Here is a tiny trained network, its code and every weight. The questions are about switching its units off for an input and a class, where a switched-off unit gives its printed mean instead of its output.

import numpy as np


def w(rows, s, z=0):
    codes = np.array(rows[::2]) - 128.0
    scale = np.full(codes.shape[1], s)
    scale[-1] = z or s
    return codes * scale


def norm(h):
    return h / np.sqrt((h * h).mean(-1, keepdims=True) + 1e-5)


def f(y):
    return np.maximum(y, 0)


def log_softmax(a):
    a = a - a.max(-1, keepdims=True)
    return a - np.log(np.exp(a).sum(-1, keepdims=True))


def net(x, mask):
    res = np.array(x, float).reshape(1, 3) / 4 @ E
    u = 0
    for l in range(2):
        y = f(norm(res) @ A[l][:, :-1].T + A[l][:, -1])
        res = res + np.where(mask[u : u + 3], y, B[l][:, -1]) @ B[l][:, :-1]
        u += 3
    return log_softmax(norm(res)[-1] @ U[:, :-1].T + U[:, -1])


A, B = {}, {}
E = w([
[51,157,2,98,107,195,117,93,144],'x0',
[78,148,123,128,134,155,190,221,146],'x1',
[144,82,68,200,156,170,204,66,86],'x2',
],0.0076)
A[0] = w([
[119,153,138,121,121,148,157,211,173,84],'L0N1',
[150,88,210,157,117,104,150,189,94,40],'L0N2',
[123,1,127,109,60,237,216,254,96,6],'L0N3',
],0.0068,0.0018)
B[0] = w([
[146,104,151,69,63,109,2,38,127,224],'L0N1',
[1,88,38,121,104,100,160,175,220,242],'L0N2',
[253,152,167,154,127,181,63,35,197,254],'L0N3',
],0.009,0.0042)
A[1] = w([
[81,220,50,60,121,204,154,147,111,33],'L1N1',
[93,200,201,2,95,140,93,214,69,129],'L1N2',
[64,165,99,39,139,229,125,90,129,2],'L1N3',
],0.008,0.0033)
B[1] = w([
[101,96,180,193,132,126,159,193,186,223],'L1N1',
[152,134,68,190,178,216,190,78,32,253],'L1N2',
[169,51,253,89,148,21,147,168,82,246],'L1N3',
],0.011,0.0052)
U = w([
[30,38,210,126,136,113,167,216,151,80],'0',
[115,200,66,228,174,231,232,118,39,50],'1',
[177,105,119,45,90,132,2,89,101,252],'2',
[56,118,122,36,81,148,140,82,119,205],'3',
],0.0087,0.0019)

Each question gives the input, the list of numbers given to net, and the class t.
The units are the neurons (one row each of A and B). Each row of codes is followed by its name. A weight is (code - 128) times the scale printed after its matrix; where a second scale follows, it is the last column's (A, B and U).
mask holds one flag per neuron, layer by layer. A switched-off neuron (its flag False) gives its mean, the last column of its row in B, instead of its output. The means were averaged over made-up inputs and are rounded, as every weight is.
A unit's drop is (log p(t) with every unit on - log p(t) with that unit switched off) / (log p(t) with every unit on - log p(t) with every unit switched off).
The circuit of an input: a set's keep is (log p(t) with only the set's units on - log p(t) with every unit switched off) / (log p(t) with every unit on - log p(t) with every unit switched off). Starting from all 6 units, units are removed one at a time, each time the one whose removal leaves the highest keep (on an exact tie, the one counted first), for as long as the keep stays at least 0.8.
units of the circuit, in order: the units of the circuit, biggest drop first
most important unit: the unit with the biggest drop
k most important neurons: the k neurons with the biggest drops, biggest first
k most important neurons of layer l: the k neurons of layer l with the biggest drops, biggest first
drop when u is switched off: that unit's drop, to one decimal
input [0,-8,-8], class 1: 2 most important neurons : L1N2, L0N3
input [-5,-2,-7], class 1: most important neuron : L1N2
input [5,-2,-6], class 1: 3 most important neurons : L1N2, L0N2, L0N3
input [4,-2,-5], class 1: units of the circuit, in order : L1N2, L0N3
input [8,6,7], class 0: units of the circuit, in order : L1N3, L1N2
input [4,5,3], class 2: units of the circuit, in order : L0N3, L1N2
input [4,8,0], class 2: units of the circuit, in order : L0N3, L0N1
input [2,7,-4], class 2: 2 most important neurons of layer 0 : L0N1, L0N3
input [7,-7,-3], class 0: units of the circuit, in order : L0N3, L0N1, L1N1
input [-7,-6,-4], class 0: 2 most important neurons : L0N2, L0N1
input [-4,4,-6], class 1: 2 most important neurons : L1N2, L1N3
input [4,-1,-3], class 0: 2 most important neurons : L1N3, L1N1
input [5,6,-2], class 2: 2 most important neurons : L0N1, L0N3
input [8,5,5], class 0: units of the circuit, in order : L1N3
input [5,5,-6], class 1: 2 most important neurons of layer 0 : L0N2, L0N3
input [7,-5,0], class 0: 2 most important neurons of layer 0 : L0N3, L0N1
input [-2,7,-7], class 1: 2 most important neurons : L1N2, L1N3
input [2,2,-4], class 1: 3 most important neurons : L1N2, L0N3, L0N2
input [-5,7,-2], class 2: 2 most important neurons of layer 1 : L1N1, L1N3
input [8,4,-1], class 0: most important unit : L1N1
input [-4,8,3], class 2: drop when L0N1 is switched off : 0.1
input [-1,-1,-6], class 1: drop when L1N2 is switched off : 1.1
